Where the symbols take the elements:
Kib: ~>Nal, @>Ges, %>Lel
Kub: ~>Vof, @>Mor, %>Dal
Kob: ~>Mip, @>Siz, %>Ded
Vup: ~>Kib, @>Sel, %>Kag
Vuf: ~>Sor, @>Kod, %>Mip
Nif: ~>Lof, @>Div, %>Zak
Dal: ~>Der, @>Kub, %>Tig
Pim: ~>Nif, @>Vad, %>Ped
Pog: ~>Vuz, @>Dob, %>Vad
Did: ~>Rit, @>Ped, %>Zag
Suz: ~>Tig, @>Val, %>Rem
Rek: ~>Ped, @>Vir, %>Mir
Zos: ~>Lud, @>Lin, %>Buv
Fel: ~>Tep, @>Sor, %>Vos
Bim: ~>Kub, @>Lud, %>Val
Tep: ~>Siz, @>Bev, %>Bef
Tig: ~>Fef, @>Dal, %>Zep
Bev: ~>Sar, @>Feb, %>Tep
Pak: ~>Kiz, @>Bog, %>Nal
Sel: ~>Ges, @>Fus, %>Vup
Lof: ~>Luf, @>Rif, %>Bov
Sib: ~>Bes, @>Kag, %>Lud
Dum: ~>Por, @>Nal, %>Fiv
Kag: ~>Lel, @>Vup, %>Sib
Dak: ~>Pog, @>Zep, %>Luf
Zak: ~>Bov, @>Nif, %>Rit
Sef: ~>Kag, @>Por, %>Lin
Rem: ~>Zep, @>Suz, %>Rif
Kod: ~>Zag, @>Mir, %>Vuf
Nal: ~>Lat, @>Pak, %>Dum
Bog: ~>Vos, @>Mip, %>Pak
Vuz: ~>Rem, @>Pok, %>Div
Pok: ~>Suz, @>Ven, %>Vuz
Zep: ~>Dob, @>Tig, %>Dak
Zag: ~>Feb, @>Did, %>Sor
Luf: ~>Vad, @>Dak, %>Vir
Lan: ~>Rek, @>Bov, %>Mog
Bov: ~>Vir, @>Lof, %>Lan
Dob: ~>Pok, @>Fef, %>Pog
Val: ~>Dal, @>Bim, %>Suz
Feb: ~>Mog, @>Rit, %>Bev
Div: ~>Rif, @>Vuz, %>Nif
Ges: ~>Pak, @>Ded, %>Kib
Fus: ~>Ded, @>Bef, %>Sel
Mir: ~>Did, @>Rek, %>Kod
Fef: ~>Ven, @>Der, %>Dob
Rif: ~>Dak, @>Rem, %>Lof
Vos: ~>Bef, @>Fel, %>Kiz
Rit: ~>Lan, @>Zak, %>Feb
Ped: ~>Zak, @>Pim, %>Did
Sar: ~>Kod, @>Mog, %>Siz
Lel: ~>Dum, @>Kib, %>Bes
Ded: ~>Bog, @>Kob, %>Ges
Bes: ~>Fiv, @>Lel, %>Mor
Mor: ~>Ras, @>Bes, %>Kub
Sor: ~>Bev, @>Zag, %>Fel
Fiv: ~>Sef, @>Dum, %>Ras
Vof: ~>Zos, @>Ras, %>Der
Mip: ~>Fel, @>Vuf, %>Bog
Bef: ~>Kob, @>Tep, %>Fus
Der: ~>Buv, @>Vof, %>Fef
Vir: ~>Pim, @>Luf, %>Rek
Ras: ~>Lin, @>Fiv, %>Vof
Lud: ~>Mor, @>Sib, %>Bim
Por: ~>Vup, @>Lat, %>Sef
Ven: ~>Val, @>Buv, %>Pok
Lat: ~>Sel, @>Kiz, %>Por
Siz: ~>Vuf, @>Sar, %>Kob
Buv: ~>Bim, @>Zos, %>Ven
Lin: ~>Sib, @>Sef, %>Zos
Kiz: ~>Fus, @>Vos, %>Lat
Mog: ~>Mir, @>Lan, %>Sar
Vad: ~>Div, @>Pog, %>Pim

The rows follow the links: the fewer symbols apart two elements are, the more alike their rows tend to be.

Each row is also shifted at random along 5 hidden directions that mean nothing.

Some elements, each with a row of numbers:
Div: [1210,    6,  -87,    3,   90, -480,   14, -553,   68,  126,   50, -206,  283,  288, -129,   97,  234, -295, -200,  384, -360,  -33,  200, -230, -615,  723, -202, -367, -523, -289, -503,  189,  218,  -50, -411, -284,  -49, -280, -323,  250,  173, -321, -502, -113, -131,  324,   38, -319,  717, -256,  -37,  -60,  -37, -131,  624,  498, -126,  326,  -69,   81,  413, -126, -245, -307,  -88,  181,  664, -494,  110]
Nal: [  27, -241,  226, -428,  -17,   51,  636, -250, -154,  -28,  324,   78, -408,  -89,  275,  630, -211,  304,  367,  550, -421, -369,  107,  -89,  286,  860,  466, -225, -432,  349, -495, -349, -392,  400, -128,  142,  546,  102, -211, -446, -144,  545,  327,  678,  300, -178, -283,  173,  133,  -18,  413,   32,  354,  -28,   11,  444,  461, -183, -123,   21, -334,    6,  645, -293, -243,  -38, -739, -103,  142]
Zag: [1220, -125, -150,  -34, -391, -283,  402, -560,  725, -124,  -42,  328,  -94, -565,  -13,  641,   59,   95,  265,   53, -119,  195, -172,  118, -335,  345,  -93, -106, -903,   47,   14,   19,  279, -166,   80, -602, -232, -237, -647, -240,  241, -466,   79, -150,  -48,   50, -272, -234, -103,   -1,   97,  126,  -67, -430,   73,  257,  -23,   70,  388,  219,  195,  -83,  406, -144,  276,  235,   96, -272,  221]
Pok: [ 599,  102, -126,  182,  115,  -23, -557,  389, -107,  -79,   49,  122,  404,  313,  -53, -712,  -53, -286,  130, -349,   53,  -32,  258, -163,  534, -375,  181,  -69,  628, -248,  -45,  358, -401,  123, -192,  372,  108,  117,  484,  423,  209, -161, -416, -302,  -48,  143,  375, -278,   46,   72, -280, -198,  281,  191,  -92,    5,   25, -112,   81,  302, -635, -116, -836,   46, -323, -105,  565,  364, -154]
Ven: [ 454,  278,  197,  103,  233,  -11,  -33,  232, -531,  166,  198, -243,  452, 1080,    7, -395, -206, -143, -277,  164,  -19,  -84,   80, -323, -110,  -35, -148, -260,  457, -409,  -31,  -70,   84,  -81, -371,  118,  294,  220,  560,  326, -423,  512, -369,  111,  241,   88,   60,  140,  267,   -5,  -13,  128,   -8,  279,  358, -104, -199,  120, -279, -296,  -28, -103, -518,  -26, -144, -289,  272,  -75, -362]
Por: [-134,  -48,  245,   61,  102,   72,  348,  601, -400,   92,   21,  141, -142,  427,   56,  142, -304,  276, -161,  330,  134, -113,   33, -134,  346,  278,  -41, -204,  134,  363,  -31, -468,   40,  -98,  295,  -86, -305, -129,  251, -158, -370,  896,   -4,  462,  380, -419, -363,  464,  -22,  -17,  561,  251, -245,  478,  184, -112,  -81, -201, -219, -332,   64,  544,  561,  109,  128, -298, -858,   22, -210]
Bef: [  -16,   192,   186,  -146,  -286,   145,   348,  -147,    84,    33,  -265,  -110,  -364,  -524,    46,    95,    21,   402,   -35,   -13,   196,   170,  -315,   462,  -231,  -396,   -73,   532,   -39,   359,   248,   -98,   232,   -75,   433,   -76,    21,   134,  -113,  -653,  -352,    -4,    80,  -127,   -57,  -486,   -22,   321, -1004,   179,   118,   -14,  -122,  -215,  -444,  -389,  -225,   -23,   185,  -370,   210,   386,   453,   675,   166,  -221,  -288,   -43,   -36]
Kod: [-569,   22, -189,   55, -107, -146,   96, -107,  362, -201,   70,  228, -465, -326, -256,  418,  376,  -99,  288, -111,   -5, -235,  400,  -26,  -57,  632,  155,  154, -643, -387,  104,  336,  178,   -4, -475, -623, -271, -244, -706,  -79,  324, -184,  354,  118, -450,  232, -224, -397,   15,  234,   54,  -17, -328,    1,  209,  -55, -304,  410, -389,  425,  357,  126,  196, -214,  322,  599,  224, -443, -436]
Fus: [ 755,   74, -157, -107, -710,   69,  574, -719,   53,  -95,  220, -260, -207, -322,  255,  300,   63,   34,  328,  -95,  456, -131,  101,  132, -381,   55,  179,  620,   93,  730,   88,   49,  119,  405,   86,  -12,  -31, -244, -347, -397,  225,  -38,  496, -411,   78,  157, -182,   52, -495,  222,  396, -415, -161, -144, -453,  231,  210, -305,  177,  126,  445, -232,  717,   98, -446,  354, -143,   71,  361]
Ped: [1084,  100,  -38,  -61,   94,  -52,  -72,   31,   62,  118, -423,  -91, -260, -153,   12, -150,   10,  333,  122,  -38,  -90,   11,  474,  206,  395, -160,  341,  243, -240, -500, -127,  136, -356,  161, -355,   19,  403,  -67, -174, -240,  205, -465, -310, -142, -368,   44,  464, -400, -614,  336, -343,   48,  173, -220, -187,  -80, -382,  406,  126,   72, -676,  -17, -792,  356,  -35,  -11,  511, -256, -421]
Kiz: [ 183,  -32,  -53, -257, -580,  120,  361, -244,  198, -292,  371,  123, -322, -239,  -52,  352,  295,   17,  364, -168,   82, -378,   53,  216, -118,  290,   54,  326,   87,  549,  366,  179,  143,  193,   58, -323, -389,  159, -318, -280, -127,  258,  327,   61, -188,  -62, -532,  251, -344,   68,  557, -295, -161,  -43, -251,  -44,  232, -415,  -55,  172,  431,  155,  919,   25,  -36,  269, -232,  254,   48]
Zak: [-435,   23,   35,  158,  260,  138, -467,  489,   19,   37, -517, -262, -142, -160, -161, -381,   29,   86, -369, -264,  229,  401, -401,  -44, -303, -633, -267,  377, -119, -731,  458,  -41,  370, -517,  -84,   20,  -76,   75,   24,  -43,  -48, -413,   11, -164, -387,  -63,  575,  -97, -339,   59, -534,  237,  -13,  -89, -293, -667, -479,  491,  -83, -385,  -23, -102, -714,  342,  520, -143,  322,  -38, -254]
Pim: [ 912, -264,  113,  259,  317, -115,   58, -270,  166,  268, -264, -422,  209,  -86,  115,  124, -437,  163, -216,  114, -187,  706, -757, -353, -568, -396, -409, -149, -692, -621,   39, -380,  347, -511,  -93,   73,  425,   59,   86,  -78,  -91, -300,   50,  168,  113,  -14,  346, -208,  127,  100, -366,  723,  261, -533,  -21,  -64, -296,  353,  470, -544,  -85, -517, -468,   23,  439, -193,  259, -261,  280]
Tep: [-488,  -33,  192,   55,  171,  106,  175,  192,    2,   20, -283, -110, -737, -274,   14,  235, -227,  521,   15,  173,  -16,   73,   85,  134,  183,   43,  132,  129, -562, -349,  147, -322,   47, -146,   28, -244,  160,  -19, -238, -545, -207,  130,  336,  313, -210, -322,   94,  -55, -638,  175,  -41,  525,   -6,  -78, -274, -306, -318,  308, -220, -263, -177,  201,  120,  417,  336,  -83, -496, -217, -413]
Fel: [-316,  -24,   85,   34,  142,  216,   70,  217, -170,  -51, -390, -255, -665, -298,  188,  100, -111,  530, -148,  130,  197,   14,  108,  217,   98, -133,  -61,  411, -279, -186,  256, -436,  215, -232,   91, -137,    7, -153, -145, -700, -166,  131,  341,  181, -217, -300,  159,   67, -677,  412,  121,  342, -200,   73, -308, -421, -345,  132, -222, -262,   45,  357,   78,  603,  174,  -92, -497, -204, -274]
Zos: [-239, -358, -112, -115,  -11,   13, -157, -111,   73,  -52,  375,  115,  395,   28,    7,  -24,   49, -163,   34,   41, -244,   45, -302, -256,   24,   72,  -72, -145,  162,  619, -319,    9,  -82,  188,  248,  451, -119,  -60,  222,  385,  127,  -34,    0,   66,  180,  -11,  -16,  122,  727, -409,  180, -249,  208,   34,  183,  429,  657, -550,  162,  159,   40, -316,  256, -505, -195, -210, -344,  504,  672]
Lel: [-355,  139,  265,   91,   78,  231,  432,  259, -639,   87,   -7,  -70,  130,  521,  366,   87, -437,  317, -227,  176,  306, -161,  237,    5,  297, -134,  171,  -85,  506,  341,  -71, -433, -333,   71,  191,  234,  283,  -21,  399, -230, -139,  719,   88,  -34,  508, -200,   30,  250, -132,  157,  294,  168, -208,  352, -132,  -26, -157,   33,  -83,  -17, -204,  272,  211,  147, -359, -295, -464,  104, -172]
Siz: [-862, -337,  -78,  199,  113,  170,  153,  132, -294, -179, -256, -549, -594, -332,  310,  228, -142,  537, -193,  124,  582,  -48,  386,  -86,    7,  115,  166,  395, -638, -519,  270, -234,  171, -307, -130, -176, -197, -668, -122, -498,  348,   65,  672,    9, -284,   21,  284, -432, -304,  455, -174,  409, -571,  211, -318, -286, -465,  457, -432, -112,  168,  -48, -100,  293,   15,  167, -258, -314, -313]
Kob: [ -199,   338,   114,     7,  -136,   163,   123,   428,    54,   -40,  -404,   277,  -597,  -282,  -224,    40,    31,   414,    47,  -143,    63,   148,  -125,   469,   244,  -151,  -105,   364,  -124,   175,   297,   -92,   295,  -179,   351,  -291,  -337,   302,   -22,  -565,  -554,    82,   -83,    91,   -94,  -575,  -206,   373, -1089,    66,   309,   231,  -194,   -66,  -342,  -600,  -282,    19,   -99,  -231,    74,   915,   510,   736,   502,  -145,  -414,    19,  -560]
Buv: [-765,  165,  350, -358,  407, -283,   57, -372, -212,  344,  364, -518,  114,  607,   13,   37,  229, -101, -465,  644, -724,  -62, -414, -357, -906,  181, -166, -365,   18,  -71, -454, -144,  387,  169, -388,  235,  418,  458,  373,  259, -636,  455, -255,  633,  296,  -31,   22,  377,  689, -502,  124, -169,  391,   50,  627,  154,  257,  106, -365, -712,  408, -265,   55, -159, -144, -245,  -55, -372,  164]
Sor: [ 428, -448, -197,  404,   99,   44,   48,  620,  108, -310, -242,  623, -338, -209, -110,  374,  -84,  324,  364,  -51,  444, -141,  637,   48,  931,  643,  240, -286, -849, -479,  175, -132, -245, -361,   47, -679, -438, -564, -491,  -67,  528,   87,  325,   71, -227,  -32, -285, -446, -197,  385,  135,  828, -569,  219,   57,  -61, -429,  290,  -97,  578, -253,  439,  242, -281,  359,  195, -442,  -76, -567]
Ges: [-192, -182,  -57, -156, -317,  179,  279, -350,  185, -252,  450,   77, -159, -263,   66,  472,   72,   41,  387,   50,   70, -262,    3,  -62, -147,  474,  216,  145, -172,  450,  138,   61,   65,  234,    1,  -20,  -55,  -92, -206, -301,   88,  184,  523,  201,  190,   66, -376,  114,   80,   25,  338, -171,  -60,  -17, -127,  189,  432, -356, -119,  251,  158, -213,  772, -287, -203,  228, -487,   65,  169]
Vir: [ -426,   -98,    44,   173,   458,   -78,  -225,   162,   -98,    66,  -345,  -462,  -128,   119,  -102,  -150,   -79,    35,   -69,   -12,   137,    11,   121,  -129,   -28,  -163,    30,   -18,  -218, -1026,   150,    20,    24,  -205,  -569,    20,   296,  -133,     2,    -1,   117,  -234,    92,    51,  -187,   217,   467,  -477,    64,   333,  -573,   305,   101,   -83,    38,  -364,  -475,   754,  -284,  -321,  -142,  -244,  -910,   175,   172,   221,   531,  -365,  -419]
Lin: [  36,  258,  136, -479, -324,   91,  -22, -357, -210, -206,  530, -229,  206,  229,  101, -185,  284, -304,  215,  -45, -288, -426, -149,  -37, -343,  -70,  301,  210,  730,  424, -131,  187, -123,  623, -495,  568,  567,  590,  388,    6, -409,  253,   61,  248,  275,   13,  -70,  333,   21,    1,  199, -824,  490,  -21, -265,  105,  608, -496, -191, -115,   13, -411,  294,    3, -381,   -4,  123,  269,  227]

Start, symbols taken left to right, then the element you end at.
Answers are names.
[ 580, -295, -132,   90, -252,  133, -275,   54,  113, -120,  354,  409,  482,  -80,  112, -162,  -61, -266,  283, -272,  141,  125, -290,  -96,  173,  -84,  -51,  -70,  478,  734,  -52,  112, -296,   24,  462,  430, -292,  -57,  415,  311,  196,  -97,    6,  -67,  251,  -66, -187,  238,  262, -308,  219, -261,   85,  181,  -42,  289,  633, -728,  400,  349,  -81, -135,  407, -414, -337, -162, -386,  698,  706]
~ @ ~: Sef
[ 387,  191,  -89,   76, -445,  100,  347,  -94,  -70,  -53, -225,   87, -214, -313,   77,  -26,   17,  209,   13, -310,  541,   66,   20,  432, -109, -332,  -91,  535,  149,  433,  419,  -13,  198, -144,  418, -248, -404,  -58, -108, -541,  -18,  -33,  279, -479,  -33, -237, -203,  305, -956,  256,  230,  -25, -449,   12, -491, -335, -276, -134,  131,  -68,  301,  383,  673,  540,   50,   39, -276,  194,   35]
% ~ %: Sel
[  27, -195, -287,    3, -578,  114,  306, -210,  163, -346,  211,  172,  -93, -300,   48,  347,  172,  -37,  356, -295,  441,  -95,   75,  -53, -126,  377,  -26,  194,   33,  567,  299,   91,  124,   16,  199, -199, -429, -184, -141, -243,  135,   21,  530,  -50, -116,   97, -525,   43, -196,  162,  472, -118, -334,   40, -201,  105,  313, -494,   24,  235,  445,  -34,  990, -240, -108,  272, -435,  235,  333]
@ ~ @: Fel
[ 563,  237,  -99,   77,  -45,  -91, -288,  289,  421,   29, -468,  279, -226, -381, -400, -317,  369,  197,    1, -267,  -86,  264,  -81,  323,   42, -333, -151,  398, -171, -237,  354,  289,  258, -211,  136, -209, -441,  140, -320, -114,  -86, -580, -391, -193, -585, -226,  164,  107, -659,  -16,  -79,  -58,  126, -196, -201, -358, -300,  247,  248,    4,  -94,  451, -441,  493,  500,  -11,  362,  -93, -234]
~ % % ~: Zag
[-692,  226,  -72, -220, -406,  186,  342, -320,  175, -262,  -15, -137, -271, -530,  139,   78,   73,   72,   76, -199,  313,  -68,  -75,  364, -349, -464,   92,  547,  262,  439,  287,  152,   86,  153,  260,   -5,  -79,  104, -152, -535,  -50,  -58,  396, -248,  -12, -133,  -84,  122, -775,  194,  110, -480, -229,  -62, -529, -265,  -90, -183,  105,  -46,  312,  140,  493,  443,  -85,  213,  -85,   82,   44]
@ ~: Fel
[ 338,  130,  116, -216, -388,  191,  257, -346,  -66, -156,  348, -253,  260,  106,  390, -161, -168, -285,  220, -102,  -42, -192, -199,   -2,  -90, -331,  276,  225,  780,  569,  -89,   59, -329,  595,  -93,  546,  561,  503,  386, -147, -145,  324,   77,  -37,  480,  -35,   24,  229, -241,  129,   60, -657,  375,  -41, -287,  175,  452, -592,  219,  -14, -280, -422,  133,   89, -625, -200,  -14,  299,  348]
@ %: Sib
[ 105,  361,  136,  -35, -179,  190,  240,  -35, -656,   21,  234, -406,  154,  545,  193, -260, -183,   89,  -77,   67,  367, -222,  -62,  -30, -313, -177,  -62,  216,  787,  418,  124, -250,  117,  128,  145,  237,  119,  184,  556, -307, -454,  711,   95,  -24,  451, -164, -185,  481, -225,  177,  358, -170, -194,  231, -156, -208, -153, -294,  -74, -393,  350,  123,  451,  461, -385, -329, -181,   70, -109]
% ~: Sib
[ 143,  -17,  -32, -322, -300,   96, -257, -239, -222, -145,  572, -299,  310,  319,   58, -332,  334, -398,  108, -111,   31, -370,  -12,  -70, -366,   -6,  -53,  280,  722,  531,   73,  340,   17,  403, -125,  488,  -36,  182,  385,   94, -109,  174,  -30,  -44,  142,  130, -122,  193,  364,   -4,  206, -762,  140,  153,   62,   95,  611, -548, -381,   82,  447, -251,  249, -139, -632,   88,   89,  420,  342]
% ~ @: Lin
[ 677, -358,   41,   40,  -16,   22,  520, -168, -357,    7,  170,   39, -286,   97,  428,  504, -495,  428,  178,  510,  128,  -23,  226, -153,  489,  635,  290, -381, -269,  578, -333, -472, -359,   85,  294,   56,  110, -369,  -65, -203,  138,  668,  204,  381,  300, -118, -205,   55,  179,   60,  457,  361, -186,  278,  -39,  426,  224, -151, -112,   91, -194,   -7,  682, -257, -310, -219, -853,   56,  250]
@ @ ~: Bog
[-225, -277,  140,  -43,  176,   -1,  268,   49,  196,   -5, -179,   17, -566, -450,   -7,  596, -148,  461,   -4,  302, -281,  218, -402,   61, -113,  194, -137,  119, -884, -399,   51, -538,  391, -196,  -40, -353,  321,  154, -307, -493, -374,  164,  528,  596,  -69, -307,  -78,  -10, -264,  142,  120,  540,  265, -359, -181, -195,  -93,  249, -237, -574,  -35,   72,  390,  169,  588,  -67, -583, -465, -168]
@ % @: Kod
[-462,  163,  117,  233, -112,  357,   78,  506, -484,  -16, -116,  293,  140,  395,   95, -188, -428,   64, -113, -128,  473,   -2,    3,   65,  666, -395,   29, -111,  715,  419,  165, -288, -309,  -59,  570,  219,   27,  128,  476, -110, -100,  734,  -57, -201,  482, -277, -191,  415, -322,   94,  321,   88, -284,  289, -177, -202, -178, -320,  243,  -56, -206,  452,  263,  233, -106, -363, -545,  292, -160]
@ @ ~: Ges
[-621,   66,  167,   20,  396,  -91,  -49,  361, -401,  135,  125,  160,  314,  918,  -38, -100, -189,  -68, -160,  298, -131, -407,  575, -261,  503,  468,  207, -615,  323, -265, -454, -128, -404,  153, -281,  -13,  156, -114,  205,  499,   78,  503, -285,  138,  251,  219,  -22,   16,  800, -118,   55,  144,   23,  499,  574,  250,  -90,  170, -366,  229, -162,  158, -426, -456, -267, -108,  123, -191, -426]
@ ~ % %: Ven
[ -23, -195,   35,  -30,  184, -167,   71,  -37, -214,  127,  429,  100,  325,  269,   68,  117, -112, -134, -148,  372, -368,  -91,  159, -233,  201,  483,   68, -503,  204,  445, -544,   -5, -314,  217,  134,  156,   43, -145,  153,  501,   74,  232, -325,  234,  205,  107, -105,   79,  845, -348,  190, -172,  108,  282,  452,  503,  429, -377,   14,  177,  -88, -129,  112, -548, -303,  -99, -157,  130,  404]
% @ % ~: Der
[ -11,  261,  229,   57,  413,  -82,   53,   42, -327,  233,  120, -311,  394,  835,   51, -158, -391, -177, -498,  277, -278,   91, -307, -272, -368, -187, -230, -293,  260, -194, -201, -238,  262,  -25, -231,  189,  485,  373,  571,  156, -395,  445, -171,  206,  409,   55,   72,  262,  438, -211,  -28,   83,  122,   56,  395,    7, -118,   14,  -48, -428,  155,  -72, -325,  -94,   14, -317,  197, -137, -118]
@ ~ %: Dal
[-798, -472,  -84,  106, -123,  201,  249,  -36,   60, -129,  224,    5, -118, -338,  188,  394, -166,  266,  -80,   11,  212,  135, -519, -156, -213,  260, -123,   23, -277,  492,  168, -268,  218, -213,  619,    3, -429, -281,   86, -146,  129,  162,  705,  175,  232,   16, -419,  204,  282, -248,  308,  220, -273,  213,  -87,   86,  362, -379,  113,   -8,  243,  -92,  805, -356,  106,  -32, -984,  283,  492]
% ~ ~: Kib
